Here is a tiny trained network, its code and every weight. The questions are about switching its units off for an input and a target symbol, where a switched-off unit gives its printed mean instead of its output.

import numpy as np


def w(rows, s, z=0):
    codes = np.array(rows[::2]) - 128.0
    scale = np.full(codes.shape[1], s)
    scale[-1] = z or s
    return codes * scale


def norm(h):
    return h / np.sqrt((h * h).mean(-1, keepdims=True) + 1e-5)


def f(y):
    return np.maximum(y, 0)


def softmax(a):
    e = np.exp(a - a.max(-1, keepdims=True))
    return e / e.sum(-1, keepdims=True)


def log_softmax(a):
    a = a - a.max(-1, keepdims=True)
    return a - np.log(np.exp(a).sum(-1, keepdims=True))


def net(x, mask):
    ids = ['βεζηλμξπσω'.index(c) for c in x.split()]
    T = len(ids)
    res = E[ids] + P[:T]
    u = 0
    for l in range(3):
        q, k, v = (norm(res) @ M[l].T for M in (Q, K, V))
        z = softmax(np.where(np.tri(T) > 0, q @ k.T / 2**0.5, -1e9)) @ v
        res = res + np.where(mask[u], z, O[l][:, -1]) @ O[l][:, :-1]
        u += 1
        y = f(norm(res) @ A[l][:, :-1].T + A[l][:, -1])
        res = res + np.where(mask[u : u + 8], y, B[l][:, -1]) @ B[l][:, :-1]
        u += 8
    return log_softmax(norm(res)[-1] @ U[:, :-1].T + U[:, -1])


Q, K, V, O, A, B = {}, {}, {}, {}, {}, {}
E = w([
[186,193,131],'β',
[66,145,53],'ε',
[37,207,123],'ζ',
[62,162,208],'η',
[213,247,134],'λ',
[192,104,159],'μ',
[224,133,125],'ξ',
[42,136,137],'π',
[141,67,139],'σ',
[62,156,207],'ω',
],0.012)
P = w([
[46,123,231],'0',
[215,100,158],'1',
[222,189,116],'2',
[41,50,33],'3',
[201,127,167],'4',
[50,254,78],'5',
[40,63,37],'6',
[208,115,168],'7',
],0.0086)
Q[0] = w([
[146,156,2],'0.h0',
[177,179,44],'0.h0',
],0.0072)
K[0] = w([
[62,133,59],'0.h0',
[21,120,2],'0.h0',
],0.0077)
V[0] = w([
[5,62,198],'0.h0',
[115,159,57],'0.h0',
],0.0026)
O[0] = w([
[146,173,171,124],'0.h0',
[133,255,211,5],'0.h0',
],0.0087,0.00019)
A[0] = w([
[132,154,173,52],'0.n0',
[101,188,29,253],'0.n1',
[89,111,83,156],'0.n2',
[132,148,111,115],'0.n3',
[95,70,179,60],'0.n4',
[100,109,180,81],'0.n5',
[8,123,159,119],'0.n6',
[146,137,138,54],'0.n7',
],0.012,0.0039)
B[0] = w([
[152,112,85,147],'0.n0',
[13,1,148,255],'0.n1',
[88,117,132,175],'0.n2',
[130,82,176,146],'0.n3',
[90,108,25,162],'0.n4',
[132,138,56,154],'0.n5',
[188,208,102,209],'0.n6',
[117,149,121,131],'0.n7',
],0.0076,0.007)
Q[1] = w([
[98,162,97],'1.h0',
[137,68,1],'1.h0',
],0.005)
K[1] = w([
[4,155,107],'1.h0',
[166,131,71],'1.h0',
],0.0031)
V[1] = w([
[143,173,129],'1.h0',
[8,99,3],'1.h0',
],0.0039)
O[1] = w([
[254,194,162,103],'1.h0',
[139,161,132,255],'1.h0',
],0.0059,0.00099)
A[1] = w([
[97,111,177,109],'1.n0',
[57,93,68,228],'1.n1',
[122,182,83,95],'1.n2',
[72,112,117,87],'1.n3',
[178,203,101,82],'1.n4',
[163,151,135,55],'1.n5',
[137,88,252,2],'1.n6',
[84,87,162,62],'1.n7',
],0.013,0.0046)
B[1] = w([
[81,140,89,148],'1.n0',
[69,163,150,244],'1.n1',
[121,98,119,148],'1.n2',
[96,121,132,173],'1.n3',
[168,82,116,162],'1.n4',
[105,121,99,139],'1.n5',
[4,201,150,137],'1.n6',
[171,180,95,160],'1.n7',
],0.011)
Q[2] = w([
[196,75,78],'2.h0',
[46,186,2],'2.h0',
],0.006)
K[2] = w([
[90,25,67],'2.h0',
[142,254,84],'2.h0',
],0.0099)
V[2] = w([
[97,65,112],'2.h0',
[135,111,254],'2.h0',
],0.018)
O[2] = w([
[124,3,142,201],'2.h0',
[131,158,218,1],'2.h0',
],0.023,0.0002)
A[2] = w([
[75,160,81,112],'2.n0',
[158,221,109,126],'2.n1',
[114,170,254,6],'2.n2',
[220,102,182,127],'2.n3',
[144,101,40,234],'2.n4',
[185,197,99,108],'2.n5',
[177,54,136,198],'2.n6',
[81,121,210,8],'2.n7',
],0.0092,0.0024)
B[2] = w([
[94,201,113,254],'2.n0',
[129,70,184,190],'2.n1',
[10,169,153,211],'2.n2',
[144,203,117,202],'2.n3',
[138,130,177,255],'2.n4',
[109,61,94,166],'2.n5',
[199,186,165,214],'2.n6',
[96,182,70,188],'2.n7',
],0.011,0.0038)
U = w([
[162,159,119,119],'β',
[87,61,157,155],'ε',
[117,134,123,117],'ζ',
[147,86,111,132],'η',
[169,172,115,133],'λ',
[115,161,252,70],'μ',
[164,141,139,252],'ξ',
[150,139,11,21],'π',
[109,37,201,141],'σ',
[136,77,106,127],'ω',
],0.014,0.0037)

Each question gives the input, a string of symbols that net reads in full, and the target symbol t.
The units are the heads (2 rows each of Q, K, V and O) and the neurons (one row each of A and B). Each row of codes is followed by its name. A weight is (code - 128) times the scale printed after its matrix; where a second scale follows, it is the last column's (O, A, B and U).
mask holds one flag per unit, layer by layer, with each layer's heads first. A switched-off unit (its flag False) gives its mean, the last column of its rows in O or B, instead of its output. The means were averaged over made-up inputs and are rounded, as every weight is.
A unit's drop is (log p(t) with every unit on - log p(t) with that unit switched off) / (log p(t) with every unit on - log p(t) with every unit switched off).
The circuit of an input: a set's keep is (log p(t) with only the set's units on - log p(t) with every unit switched off) / (log p(t) with every unit on - log p(t) with every unit switched off). Starting from the 12 units with the biggest drops (on a tie, the unit counted first), units are removed one at a time, each time the one whose removal leaves the highest keep (on an exact tie, the one counted first), for as long as the keep stays at least 0.8.
units of the circuit, in order: the units of the circuit, biggest drop first
unit that matters most: the unit with the biggest drop
k most important neurons: the k neurons with the biggest drops, biggest first
k most important neurons of layer l: the k neurons of layer l with the biggest drops, biggest first
drop when u is switched off: that unit's drop, to one decimal
input ζ π σ, target π: 2 most important neurons -> [1.n1 0.n1]
input ε ε ε, target ε: units of the circuit, in order -> [0.n1]
input ε μ ξ, target μ: 2 most important neurons -> [0.n6 1.n7]
input λ μ σ μ μ β, target μ: units of the circuit, in order -> [2.h0 0.n1 0.n6 1.n7]
input ε μ ε ξ μ λ, target μ: 4 most important neurons -> [0.n1 1.n6 0.n6 0.n4]
input π π ε λ η η η, target π: 3 most important neurons of layer 0 -> [0.n6 0.n1 0.n5]
input π ω ξ ε ω μ ω, target π: 2 most important neurons -> [0.n6 0.n1]
input ζ π ξ, target π: 3 most important neurons of layer 0 -> [0.n1 0.n6 0.n4]
input ζ μ ε μ μ ξ, target μ: units of the circuit, in order -> [2.h0 0.n1]
input π η π η, target π: units of the circuit, in order -> [0.n6 2.h0 0.n5 0.n4]
input ξ σ μ ξ, target σ: units of the circuit, in order -> [2.h0 0.n6]
input β μ λ, target μ: units of the circuit, in order -> [0.n6 2.n1]
input π β μ μ, target π: 3 most important neurons -> [0.n1 0.n6 1.n1]
input μ μ ω μ ω μ, target ε: unit that matters most -> 1.n1
input ζ π μ, target π: 3 most important neurons of layer 0 -> [0.n1 0.n6 0.n4]
input μ σ ζ ω σ μ ε π, target π: 2 most important neurons -> [0.n4 0.n6]
input ξ μ λ β ε ξ, target ε: 2 most important neurons of layer 1 -> [1.n4 1.n1]
input μ μ μ η ω π λ, target ε: 3 most important neurons of layer 0 -> [0.n6 0.n1 0.n4]
input β π λ, target π: drop when 1.n5 is switched off -> 0.1
input λ μ β π μ ε μ, target μ: unit that matters most -> 0.n1
input ω λ ξ η π, target π: drop when 0.n1 is switched off -> 0.4
input ε π λ, target π: drop when 2.h0 is switched off -> 1.2
input λ ξ μ μ, target μ: drop when 0.n1 is switched off -> 0.9
